Below are the code and all the weights of a small trained network. Each question names an input and a class and asks about switching units off, where a switched-off unit gives its printed mean instead of its output.

import numpy as np


def w(rows, s, z=0):
    codes = np.array(rows[::2]) - 128.0
    scale = np.full(codes.shape[1], s)
    scale[-1] = z or s
    return codes * scale


def f(y):
    return np.maximum(y, 0)


def log_softmax(a):
    a = a - a.max(-1, keepdims=True)
    return a - np.log(np.exp(a).sum(-1, keepdims=True))


def net(x, mask):
    res = np.array(x, float).reshape(1, 4) / 4 @ E
    y = f(res @ A[0][:, :-1].T + A[0][:, -1])
    res = res + np.where(mask, y, B[0][:, -1]) @ B[0][:, :-1]
    return log_softmax(res[-1] @ U[:, :-1].T + U[:, -1])


A, B = {}, {}
E = w([
[163,43,146,169,31],'x0',
[26,218,132,181,28],'x1',
[227,202,104,74,50],'x2',
[93,124,250,59,104],'x3',
],0.011)
A[0] = w([
[90,146,158,123,97,90],'N0',
[110,115,127,139,135,74],'N1',
[137,102,135,171,79,111],'N2',
[113,178,151,107,164,53],'N3',
[160,72,141,162,86,136],'N4',
[158,77,120,78,163,2],'N5',
[77,88,152,161,153,88],'N6',
[116,180,119,124,162,158],'N7',
[137,95,164,150,81,93],'N8',
[106,168,129,140,131,103],'N9',
[102,123,213,66,100,17],'N10',
[66,94,115,181,153,98],'N11',
[173,188,100,90,66,33],'N12',
[107,176,104,175,94,81],'N13',
[90,112,138,140,140,102],'N14',
[84,164,144,183,112,104],'N15',
[103,145,129,133,95,75],'N16',
[86,127,97,125,98,56],'N17',
[104,138,136,141,105,98],'N18',
[146,139,5,221,133,3],'N19',
],0.02,0.0096)
B[0] = w([
[162,65,160,137,195,181],'N0',
[138,138,113,69,141,139],'N1',
[37,174,33,132,186,194],'N2',
[51,165,59,94,171,170],'N3',
[91,142,43,135,151,210],'N4',
[196,54,106,162,240,186],'N5',
[197,186,123,68,75,186],'N6',
[27,146,23,185,135,190],'N7',
[53,160,42,104,172,188],'N8',
[134,85,68,158,148,164],'N9',
[87,89,254,69,71,211],'N10',
[201,214,105,83,65,197],'N11',
[203,208,108,56,79,226],'N12',
[192,68,139,147,198,203],'N13',
[147,195,124,60,100,160],'N14',
[177,57,119,167,163,200],'N15',
[177,94,107,125,177,167],'N16',
[163,75,113,144,171,158],'N17',
[154,107,131,170,152,163],'N18',
[55,68,249,20,71,251],'N19',
],0.0096,0.018)
U = w([
[210,78,95,122,198,118],'0',
[217,250,91,71,84,96],'1',
[55,108,177,75,106,144],'2',
[32,187,31,112,172,93],'3',
[125,173,100,154,119,252],'4',
[134,179,170,176,110,108],'5',
[123,155,170,193,69,112],'6',
[142,134,128,226,97,114],'7',
],0.013,0.029)

Each question gives the input, the list of numbers given to net, and the class t.
The units are the neurons (one row each of A and B). Each row of codes is followed by its name. A weight is (code - 128) times the scale printed after its matrix; where a second scale follows, it is the last column's (A, B and U).
mask holds one flag per neuron, in row order. A switched-off neuron (its flag False) gives its mean, the last column of its row in B, instead of its output. The means were averaged over made-up inputs and are rounded, as every weight is.
A unit's drop is (log p(t) with every unit on - log p(t) with that unit switched off) / (log p(t) with every unit on - log p(t) with every unit switched off).
The circuit of an input: a set's keep is (log p(t) with only the set's units on - log p(t) with every unit switched off) / (log p(t) with every unit on - log p(t) with every unit switched off). Starting from the 12 units with the biggest drops (on a tie, the unit counted first), units are removed one at a time, each time the one whose removal leaves the highest keep (on an exact tie, the one counted first), for as long as the keep stays at least 0.8.
circuit, biggest first: the units of the circuit, biggest drop first
unit that matters most: the unit with the biggest drop
k most important neurons: the k neurons with the biggest drops, biggest first
drop when u is switched off: that unit's drop, to one decimal
input [5,5,-2,2], class 0: unit that matters most	N15
input [-4,-6,-8,-1], class 1: circuit, biggest first	[N11, N6]
input [-5,-4,3,6], class 2: 4 most important neurons	[N10, N2, N4, N8]
input [5,2,-8,-7], class 1: 2 most important neurons	[N11, N6]
input [7,-5,-8,0], class 1: circuit, biggest first	[N6, N11]
input [8,-6,8,0], class 1: 3 most important neurons	[N12, N7, N3]
input [-6,1,5,-2], class 3: 3 most important neurons	[N7, N11, N6]
input [7,0,-2,5], class 3: 2 most important neurons	[N19, N8]
input [1,6,6,2], class 0: circuit, biggest first	[N13, N0]
input [5,4,1,-1], class 3: 2 most important neurons	[N2, N8]
input [-2,7,-7,3], class 0: 2 most important neurons	[N15, N0]
input [4,2,-7,7], class 1: 3 most important neurons	[N6, N11, N19]
input [8,1,-7,4], class 3: 2 most important neurons	[N8, N2]
input [2,5,4,-3], class 0: unit that matters most	N13
input [-8,3,6,8], class 2: 4 most important neurons	[N10, N2, N4, N8]
input [-7,2,6,0], class 3: 2 most important neurons	[N7, N3]
input [6,5,1,5], class 3: 2 most important neurons	[N8, N2]
input [3,5,-4,5], class 0: 2 most important neurons	[N19, N15]
input [-4,-1,2,0], class 3: drop when N6 is switched off	0.1
input [3,3,-5,-5], class 1: drop when N10 is switched off	0.3
input [2,5,-7,-4], class 1: circuit, biggest first	[N11]
input [-2,-5,3,-8], class 2: drop when N19 is switched off	0.8
